Here is a tiny trained network, its code and every weight. The questions are about switching its units off for an input and a target symbol, where a switched-off unit gives its printed mean instead of its output.

import numpy as np


def w(rows, s, z=0):
    codes = np.array(rows[::2]) - 128.0
    scale = np.full(codes.shape[1], s)
    scale[-1] = z or s
    return codes * scale


def f(y):
    return np.maximum(y, 0)


def softmax(a):
    e = np.exp(a - a.max(-1, keepdims=True))
    return e / e.sum(-1, keepdims=True)


def log_softmax(a):
    a = a - a.max(-1, keepdims=True)
    return a - np.log(np.exp(a).sum(-1, keepdims=True))


def net(x, mask):
    ids = ['αγεηλπτω'.index(c) for c in x.split()]
    T = len(ids)
    res = E[ids] + P[:T]
    r = res
    for j in range(2):
        rows = slice(2 * j, 2 * j + 2)
        q, k, v = (r @ M[0][rows].T for M in (Q, K, V))
        z = softmax(np.where(np.tri(T) > 0, q @ k.T / 2**0.5, -1e9)) @ v
        o = O[0][rows]
        res = res + np.where(mask[j], z, o[:, -1]) @ o[:, :-1]
    y = f(res @ A[0][:, :-1].T + A[0][:, -1])
    res = res + np.where(mask[2:6], y, B[0][:, -1]) @ B[0][:, :-1]
    return log_softmax(res[-1] @ U[:, :-1].T + U[:, -1])


Q, K, V, O, A, B = {}, {}, {}, {}, {}, {}
E = w([
[25,142,102,162,93],'α',
[84,136,104,148,95],'γ',
[250,127,101,114,96],'ε',
[94,138,104,149,106],'η',
[112,121,107,149,90],'λ',
[218,160,124,99,98],'π',
[149,202,76,84,212],'τ',
[97,42,76,201,118],'ω',
],0.018)
P = w([
[80,61,67,2,58],'0',
[147,108,175,177,169],'1',
[53,77,40,135,24],'2',
[132,136,202,187,212],'3',
[174,92,51,147,1],'4',
[107,109,236,156,194],'5',
],0.01)
Q[0] = w([
[132,226,158,179,165],'h0',
[107,161,86,96,38],'h0',
[119,57,215,113,129],'h1',
[110,149,219,182,2],'h1',
],0.0092)
K[0] = w([
[137,165,1,155,185],'h0',
[120,171,122,112,81],'h0',
[201,190,168,245,189],'h1',
[139,141,62,142,39],'h1',
],0.0094)
V[0] = w([
[183,254,127,151,139],'h0',
[166,129,44,219,193],'h0',
[69,138,117,53,150],'h1',
[136,141,134,149,116],'h1',
],0.012)
O[0] = w([
[97,100,169,163,60,6],'h0',
[7,64,136,84,121,17],'h0',
[97,85,154,126,65,159],'h1',
[113,114,75,238,164,89],'h1',
],0.012,0.0016)
A[0] = w([
[163,186,173,220,155,120],'n0',
[110,84,90,219,94,5],'n1',
[126,137,254,183,103,185],'n2',
[84,192,120,197,117,98],'n3',
],0.0091,0.0023)
B[0] = w([
[183,233,127,251,186,252],'n0',
[206,168,161,2,114,203],'n1',
[165,199,204,109,90,233],'n2',
[215,117,104,145,176,183],'n3',
],0.011,0.0036)
U = w([
[129,182,32,2,106,195],'α',
[95,121,30,198,6,165],'γ',
[144,78,110,128,155,52],'ε',
[123,112,100,110,139,9],'η',
[120,110,71,142,145,127],'λ',
[137,165,130,139,152,61],'π',
[121,100,200,63,115,118],'τ',
[138,82,123,43,224,204],'ω',
],0.0076,0.0013)

Each question gives the input, a string of symbols that net reads in full, and the target symbol t.
The units are the heads (2 rows each of Q, K, V and O) and the neurons (one row each of A and B). Each row of codes is followed by its name. A weight is (code - 128) times the scale printed after its matrix; where a second scale follows, it is the last column's (O, A, B and U).
mask holds one flag per unit, heads first, then neurons. A switched-off unit (its flag False) gives its mean, the last column of its rows in O or B, instead of its output. The means were averaged over made-up inputs and are rounded, as every weight is.
A unit's drop is (log p(t) with every unit on - log p(t) with that unit switched off) / (log p(t) with every unit on - log p(t) with every unit switched off).
The circuit of an input: a set's keep is (log p(t) with only the set's units on - log p(t) with every unit switched off) / (log p(t) with every unit on - log p(t) with every unit switched off). Starting from all 6 units, units are removed one at a time, each time the one whose removal leaves the highest keep (on an exact tie, the one counted first), for as long as the keep stays at least 0.8.
units of the circuit, in order: the units of the circuit, biggest drop first
k most important neurons: the k neurons with the biggest drops, biggest first
heads that matter: for each layer, one digit per head in row order, 1 if its drop is at least 0.15 and else 0, layers parted by /
drop when u is switched off: that unit's drop, to one decimal
input π τ ε τ λ ε, target τ: most important neuron => [n2]
input π π π η ε τ, target τ: heads that matter => 11
input π τ ε π τ, target γ: units of the circuit, in order => [h0 n1]
input π γ α π π π, target π: heads that matter => 01
input ε γ η, target α: 2 most important neurons => [n1 n0]
input π λ α γ π ω, target ω: heads that matter => 10
input ε π τ γ, target τ: 3 most important neurons => [n2 n0 n1]
input λ τ π τ π η, target τ: units of the circuit, in order => [h0 n2]
input π τ γ γ, target τ: units of the circuit, in order => [h0 n2 n1]
input π ω ε π ω λ, target ω: 2 most important neurons => [n0 n2]
input π λ τ λ, target τ: units of the circuit, in order => [h0 n2 n0]
input γ τ γ τ, target τ: heads that matter => 10
input α λ η, target α: 2 most important neurons => [n0 n1]
input π π γ γ τ α, target τ: most important neuron => [n2]
input ω ε γ, target α: 2 most important neurons => [n1 n0]
input π λ ω, target α: drop when n1 is switched off => 0.8
input π γ λ, target α: drop when n1 is switched off => 0.7
input π ε τ λ, target τ: drop when h1 is switched off => -0.2
input π ε τ ω, target ω: drop when h1 is switched off => 0.1
